Below is a small trained network, with its code and all its weights. Each question gives an input and a target symbol and asks what happens when units are switched off, that is, made to give their printed mean instead of their output.

import numpy as np


def w(rows, s, z=0):
    codes = np.array(rows[::2]) - 128.0
    scale = np.full(codes.shape[1], s)
    scale[-1] = z or s
    return codes * scale


def norm(h):
    return h / np.sqrt((h * h).mean(-1, keepdims=True) + 1e-5)


def softmax(a):
    e = np.exp(a - a.max(-1, keepdims=True))
    return e / e.sum(-1, keepdims=True)


def log_softmax(a):
    a = a - a.max(-1, keepdims=True)
    return a - np.log(np.exp(a).sum(-1, keepdims=True))


def net(x, mask):
    ids = ['αγδεζθλξπστφψω'.index(c) for c in x.split()]
    T = len(ids)
    res = E[ids] + P[:T]
    u = 0
    for l in range(2):
        r = norm(res)
        for j in range(3):
            rows = slice(3 * j, 3 * j + 3)
            q, k, v = (r @ M[l][rows].T for M in (Q, K, V))
            z = softmax(np.where(np.tri(T) > 0, q @ k.T / 3**0.5, -1e9)) @ v
            o = O[l][rows]
            res = res + np.where(mask[u + j], z, o[:, -1]) @ o[:, :-1]
        u += 3
    return log_softmax(norm(res)[-1] @ U[:, :-1].T + U[:, -1])


Q, K, V, O = {}, {}, {}, {}
E = w([
[170,112,112,200,111,166,149],'α',
[166,143,64,160,148,159,137],'γ',
[126,100,111,213,136,162,103],'δ',
[151,98,73,188,147,168,134],'ε',
[127,159,146,119,124,103,122],'ζ',
[95,159,106,113,139,100,8],'θ',
[151,106,87,164,122,79,110],'λ',
[190,177,50,152,101,114,108],'ξ',
[168,165,118,150,133,180,134],'π',
[188,169,107,164,160,91,103],'σ',
[100,152,176,135,145,135,96],'τ',
[94,127,58,182,134,79,101],'φ',
[104,112,136,118,136,171,120],'ψ',
[107,112,160,118,121,137,90],'ω',
],0.019)
P = w([
[119,137,210,108,169,95,145],'0',
[100,125,129,118,110,144,94],'1',
[97,140,79,176,8,39,123],'2',
[163,102,167,12,98,118,160],'3',
[74,119,126,153,20,133,104],'4',
[102,138,72,87,191,85,52],'5',
[89,153,112,155,32,143,140],'6',
],0.016)
Q[0] = w([
[2,200,101,168,80,87,196],'0.h1',
[191,57,175,54,17,138,181],'0.h1',
[82,187,111,182,21,191,81],'0.h1',
[33,107,90,143,166,191,136],'0.h2',
[122,127,159,122,2,126,175],'0.h2',
[71,188,82,206,121,143,42],'0.h2',
[52,173,164,142,87,153,69],'0.h3',
[144,157,183,138,124,70,49],'0.h3',
[162,107,164,82,97,148,101],'0.h3',
],0.0088)
K[0] = w([
[135,149,173,121,202,80,110],'0.h1',
[58,147,90,181,164,154,68],'0.h1',
[108,132,189,181,189,81,193],'0.h1',
[99,93,102,148,138,80,153],'0.h2',
[108,157,255,180,166,155,55],'0.h2',
[143,132,142,139,133,89,185],'0.h2',
[126,142,134,174,186,121,154],'0.h3',
[131,106,119,123,154,96,101],'0.h3',
[100,133,194,63,74,140,67],'0.h3',
],0.011)
V[0] = w([
[190,83,179,215,39,60,164],'0.h1',
[173,144,109,89,99,114,183],'0.h1',
[80,116,128,80,107,19,113],'0.h1',
[121,81,108,162,89,116,61],'0.h2',
[126,195,146,149,111,216,89],'0.h2',
[101,180,97,172,118,112,91],'0.h2',
[59,186,88,185,155,151,74],'0.h3',
[114,129,154,112,254,172,51],'0.h3',
[95,146,174,84,56,80,132],'0.h3',
],0.011)
O[0] = w([
[50,52,92,48,148,80,233,254],'0.h1',
[32,167,65,112,72,226,157,56],'0.h1',
[198,138,131,86,2,192,208,79],'0.h1',
[201,62,137,41,132,155,120,122],'0.h2',
[25,45,71,193,59,132,46,153],'0.h2',
[229,118,137,95,42,59,64,135],'0.h2',
[122,32,188,127,76,94,110,186],'0.h3',
[215,86,86,134,85,168,171,174],'0.h3',
[26,126,97,157,137,119,109,94],'0.h3',
],0.0084,0.0058)
Q[1] = w([
[182,138,95,99,144,145,157],'1.h1',
[139,139,135,101,203,83,120],'1.h1',
[104,107,142,72,157,150,157],'1.h1',
[87,85,106,121,251,147,154],'1.h2',
[140,121,127,100,126,131,95],'1.h2',
[82,110,71,207,99,89,132],'1.h2',
[155,139,94,125,225,107,109],'1.h3',
[175,125,162,150,147,77,164],'1.h3',
[140,165,122,158,119,142,170],'1.h3',
],0.011)
K[1] = w([
[47,44,151,2,57,53,110],'1.h1',
[86,68,23,143,133,171,108],'1.h1',
[163,158,22,102,4,97,66],'1.h1',
[195,81,36,161,126,113,129],'1.h2',
[165,102,168,60,95,138,39],'1.h2',
[167,168,176,182,148,235,180],'1.h2',
[111,38,120,53,54,190,12],'1.h3',
[116,114,94,143,52,152,22],'1.h3',
[117,118,108,144,143,5,205],'1.h3',
],0.0077)
V[1] = w([
[81,43,187,126,155,217,167],'1.h1',
[174,145,78,162,181,212,147],'1.h1',
[2,134,254,88,114,92,67],'1.h1',
[121,143,199,102,132,116,130],'1.h2',
[132,98,128,135,101,53,75],'1.h2',
[152,154,204,200,158,69,213],'1.h2',
[125,93,110,134,56,157,59],'1.h3',
[101,196,91,163,85,119,113],'1.h3',
[77,43,127,148,90,89,66],'1.h3',
],0.009)
O[1] = w([
[132,22,158,45,117,143,47,157],'1.h1',
[158,154,58,124,189,198,69,96],'1.h1',
[59,157,216,122,2,120,133,112],'1.h1',
[199,135,113,81,145,181,128,131],'1.h2',
[143,231,122,206,107,115,174,176],'1.h2',
[90,197,208,31,94,185,166,254],'1.h2',
[142,141,169,110,126,199,39,97],'1.h3',
[72,121,177,110,110,149,183,74],'1.h3',
[154,145,201,76,207,135,131,198],'1.h3',
],0.0092,0.005)
U = w([
[94,141,127,53,91,173,231,147],'α',
[147,215,232,72,88,147,166,87],'γ',
[129,157,42,175,136,95,202,113],'δ',
[195,70,117,80,60,121,144,138],'ε',
[102,123,102,148,59,115,183,161],'ζ',
[62,190,142,198,155,147,74,181],'θ',
[193,33,200,178,138,40,130,46],'λ',
[192,142,147,176,88,159,71,136],'ξ',
[141,104,41,58,120,109,212,161],'π',
[22,64,131,82,214,64,188,106],'σ',
[85,90,103,111,160,184,35,242],'τ',
[179,89,122,57,241,75,91,132],'φ',
[124,75,160,1,65,181,81,4],'ψ',
[152,165,68,152,223,142,108,129],'ω',
],0.0097,0.0023)

Each question gives the input, a string of symbols that net reads in full, and the target symbol t.
The units are the heads (3 rows each of Q, K, V and O). Each row of codes is followed by its name. A weight is (code - 128) times the scale printed after its matrix; where a second scale follows, it is the last column's (O and U).
mask holds one flag per head, layer by layer. A switched-off head (its flag False) gives its mean, the last column of its rows in O, instead of its output. The means were averaged over made-up inputs and are rounded, as every weight is.
A unit's drop is (log p(t) with every unit on - log p(t) with that unit switched off) / (log p(t) with every unit on - log p(t) with every unit switched off).
The circuit of an input: a set's keep is (log p(t) with only the set's units on - log p(t) with every unit switched off) / (log p(t) with every unit on - log p(t) with every unit switched off). Starting from all 6 units, units are removed one at a time, each time the one whose removal leaves the highest keep (on an exact tie, the one counted first), for as long as the keep stays at least 0.8.
circuit, biggest first: the units of the circuit, biggest drop first
unit that matters most: the unit with the biggest drop
which heads matter: for each layer, one digit per head in row order, 1 if its drop is at least 0.15 and else 0, layers parted by /
input α δ π δ α ζ ε, target σ: which heads matter : 100 / 000
input φ φ π ξ ω, target ε: which heads matter : 110 / 000
input τ α θ ζ ζ τ σ, target γ: circuit, biggest first : [1.h3]
input ω ε ψ, target ψ: which heads matter : 111 / 110
input σ δ π δ ζ φ ψ, target δ: circuit, biggest first : [1.h1 0.h3]
input δ τ ω ε φ, target λ: circuit, biggest first : [0.h1 0.h3]
input ψ α θ, target τ: circuit, biggest first : [0.h3 1.h1 0.h2]
input δ γ φ θ ω, target λ: circuit, biggest first : [0.h1 0.h3]
input φ φ λ ψ, target γ: circuit, biggest first : [0.h3 0.h1]
input π φ δ δ τ π φ, target θ: which heads matter : 110 / 000
input γ ζ π φ ε θ θ, target ω: circuit, biggest first : [0.h3 1.h1 0.h1]
input ε ξ δ, target φ: circuit, biggest first : [0.h3 1.h1]
input π φ ξ, target θ: circuit, biggest first : [0.h2 0.h1]
input ψ δ θ τ π, target τ: unit that matters most : 0.h2
input ε ζ ε ζ δ, target φ: circuit, biggest first : [0.h3 1.h1 0.h1]
input γ ψ ε δ δ, target ω: which heads matter : 001 / 100
input φ σ ω δ φ δ ψ, target ε: which heads matter : 100 / 000
input φ ψ τ, target ε: circuit, biggest first : [0.h1 0.h2]
input σ σ α θ δ δ δ, target δ: circuit, biggest first : [1.h1 0.h3]
input ξ θ φ ψ π λ, target ξ: which heads matter : 110 / 011
input λ θ ζ, target π: which heads matter : 110 / 000
input δ δ λ λ φ δ, target α: which heads matter : 100 / 000
input δ ω φ ω, target ε: which heads matter : 111 / 010
input θ α π γ σ π ε, target ξ: which heads matter : 100 / 000
